Small tables with named rows and columns. After each table, cells are looked up by row and column.

lar:
	ludu	boz	res	lovavib	tarubur	zera	gidimu
motig	-0.5	-0.7	0.1	-0.1	0.0	-0.7	0.0
vek	-0.3	0.2	-0.3	-0.7	-0.7	0.4	-0.5
gukubu	-0.2	0.1	0.3	-0.2	-0.1	0.2	0.1
geb	0.1	0.2	-0.5	0.3	0.1	-0.3	0.0
lagezo	-0.4	0.3	0.2	-0.7	-0.5	0.7	-0.4

What is the gidimu of motig in lar? 0.0
What is the ludu of geb in lar? 0.1
What is the lovavib of motig in lar? -0.1
What is the gidimu of lagezo in lar? -0.4
What is the tarubur of motig in lar? 0.0
What is the zera of gukubu in lar? 0.2
What is the ludu of lagezo in lar? -0.4
What is the boz of gukubu in lar? 0.1
What is the ludu of gukubu in lar? -0.2
What is the boz of vek in lar? 0.2
What is the res of lagezo in lar? 0.2
What is the gidimu of vek in lar? -0.5
What is the zera of lagezo in lar? 0.7
What is the res of vek in lar? -0.3
What is the tarubur of vek in lar? -0.7
What is the tarubur of geb in lar? 0.1
What is the lovavib of geb in lar? 0.3
Row with the largest lovavib: geb

gad =
	lub	vot	nofet	radu	pelumep	mudi	rup	bok	togunu	favobo
foleli	149	203	85	213	90	63	59	191	163	86
pusudi	108	82	155	79	135	143	167	84	112	120
logamuv	148	166	101	173	109	98	90	157	132	104
logofo	172	119	109	128	144	160	126	109	63	135
zivod	163	92	114	104	156	193	130	89	51	170
pana	78	85	160	61	138	129	180	101	139	134
gevabu	134	194	79	186	109	85	65	199	159	137
zatug	59	150	144	140	85	53	111	160	226	89
tomo	107	134	105	106	145	135	121	158	130	189

gevabu, rup -> 65
pana, pelumep -> 138
pusudi, nofet -> 155
zatug, pelumep -> 85
foleli, nofet -> 85
tomo, vot -> 134
zivod, mudi -> 193
tomo, nofet -> 105
pusudi, radu -> 79
zatug, favobo -> 89
Row with the largest lub: logofo

Table bag
	lik	vatu	mudo
viv	47.3	-53.8	-22.5
ruf	-15.6	-17.3	-57.5
boti	-12.1	98.8	-13.8

mudo of viv: -22.5
vatu of boti: 98.8
mudo of ruf: -57.5
vatu of viv: -53.8
lik of ruf: -15.6
lik of boti: -12.1
mudo of boti: -13.8
vatu of ruf: -17.3
lik of viv: 47.3
Row with the largest vatu: boti

Table suliz
,raduti,tuta,moz,vivavuv,pudos,nefaku
zok,122,123,129,116,137,124
fekatu,122,123,124,120,127,123
dideva,120,125,143,100,171,129
moto,119,126,147,96,181,131
kefazol,126,118,91,156,48,112
sidud,121,124,134,110,149,126
naz,117,128,161,80,214,136
bokit,118,127,153,89,195,133
sonifus,119,126,145,97,177,130
vek,116,130,170,71,235,139

vivavuv of zok is 116
raduti of kefazol is 126
raduti of dideva is 120
vivavuv of sonifus is 97
pudos of fekatu is 127
tuta of kefazol is 118
raduti of zok is 122
nefaku of naz is 136
vivavuv of dideva is 100
moz of dideva is 143
nefaku of fekatu is 123
vivavuv of moto is 96
pudos of naz is 214
nefaku of moto is 131
raduti of fekatu is 122
vivavuv of vek is 71

gavul.csv
,simek,sufema
rur,5.151,-9.011
zus,-6.459,-3.550
tinepa,0.792,-7.232
serap,-3.110,-5.436
kanat,-7.302,-7.598
maseme,-4.028,-6.875

What is the sufema of maseme in gavul? -6.875
What is the simek of rur in gavul? 5.151
What is the sufema of rur in gavul? -9.011
What is the sufema of tinepa in gavul? -7.232
What is the sufema of zus in gavul? -3.550
What is the simek of tinepa in gavul? 0.792
What is the simek of serap in gavul? -3.110
What is the sufema of kanat in gavul? -7.598
What is the simek of maseme in gavul? -4.028
What is the sufema of serap in gavul? -5.436
Row with the largest simek: rur

difov:
cols = ladoko, bap, firimov, lubaga, suzatof, vugiku
lev: [104, 76, 99, 105, 100, 91]
kameka: [111, 94, 132, 145, 104, 91]
serazod: [70, 137, 68, 109, 113, 158]
pum: [92, 89, 105, 143, 107, 107]
pur: [56, 94, 46, 122, 115, 147]
ruf: [78, 139, 91, 146, 106, 162]
gabu: [97, 156, 83, 83, 113, 157]
fidefe: [116, 42, 110, 96, 114, 44]
tasir: [135, 131, 146, 103, 101, 97]
bonabo: [80, 102, 104, 197, 113, 142]
balere: [82, 156, 86, 140, 107, 182]

What is the lubaga of tasir in difov?
103
What is the firimov of pum in difov?
105
What is the lubaga of pur in difov?
122
What is the suzatof of bonabo in difov?
113
What is the bap of kameka in difov?
94
What is the vugiku of kameka in difov?
91
What is the ladoko of ruf in difov?
78

Table saza
,muze,mas
dil,-9.689,26.854
nif,-5.985,60.293
lotonud,-20.799,3.703
fonafo,-2.282,34.570
bize,-13.392,21.709
biz,-2.282,34.570
likoziz,-17.096,11.420
busi,-2.282,34.570
sano,-20.799,3.703
gufe,-2.282,31.998
vut,8.829,39.715
luf,-83.758,44.860

dil, muze => -9.689
sano, muze => -20.799
vut, mas => 39.715
biz, mas => 34.570
gufe, mas => 31.998
luf, muze => -83.758
sano, mas => 3.703
busi, mas => 34.570
nif, mas => 60.293
luf, mas => 44.860
lotonud, mas => 3.703
likoziz, mas => 11.420

guvib:
          rop   ner
gudok     1.2   1.1
kub      -7.3  -3.2
somuku   -2.2  -0.8
fev      -5.4  -2.2
par       0.9  -0.6
guma     -3.4  -2.3
vetugu    4.9   1.5
sopodi   -5.5  -2.2
sarat     0.0  -0.7
kamik     7.0   2.4
susebur   2.9   0.6
musi     -9.9  -5.4
fivuga    4.5   1.3

rop of sopodi: -5.5
rop of kub: -7.3
ner of gudok: 1.1
rop of musi: -9.9
ner of guma: -2.3
rop of guma: -3.4
ner of kub: -3.2
rop of somuku: -2.2
rop of par: 0.9
ner of vetugu: 1.5
rop of vetugu: 4.9
rop of gudok: 1.2
ner of sopodi: -2.2
ner of fev: -2.2
ner of somuku: -0.8
rop of susebur: 2.9
ner of fivuga: 1.3
ner of musi: -5.4
ner of kamik: 2.4
Row with the largest rop: kamik

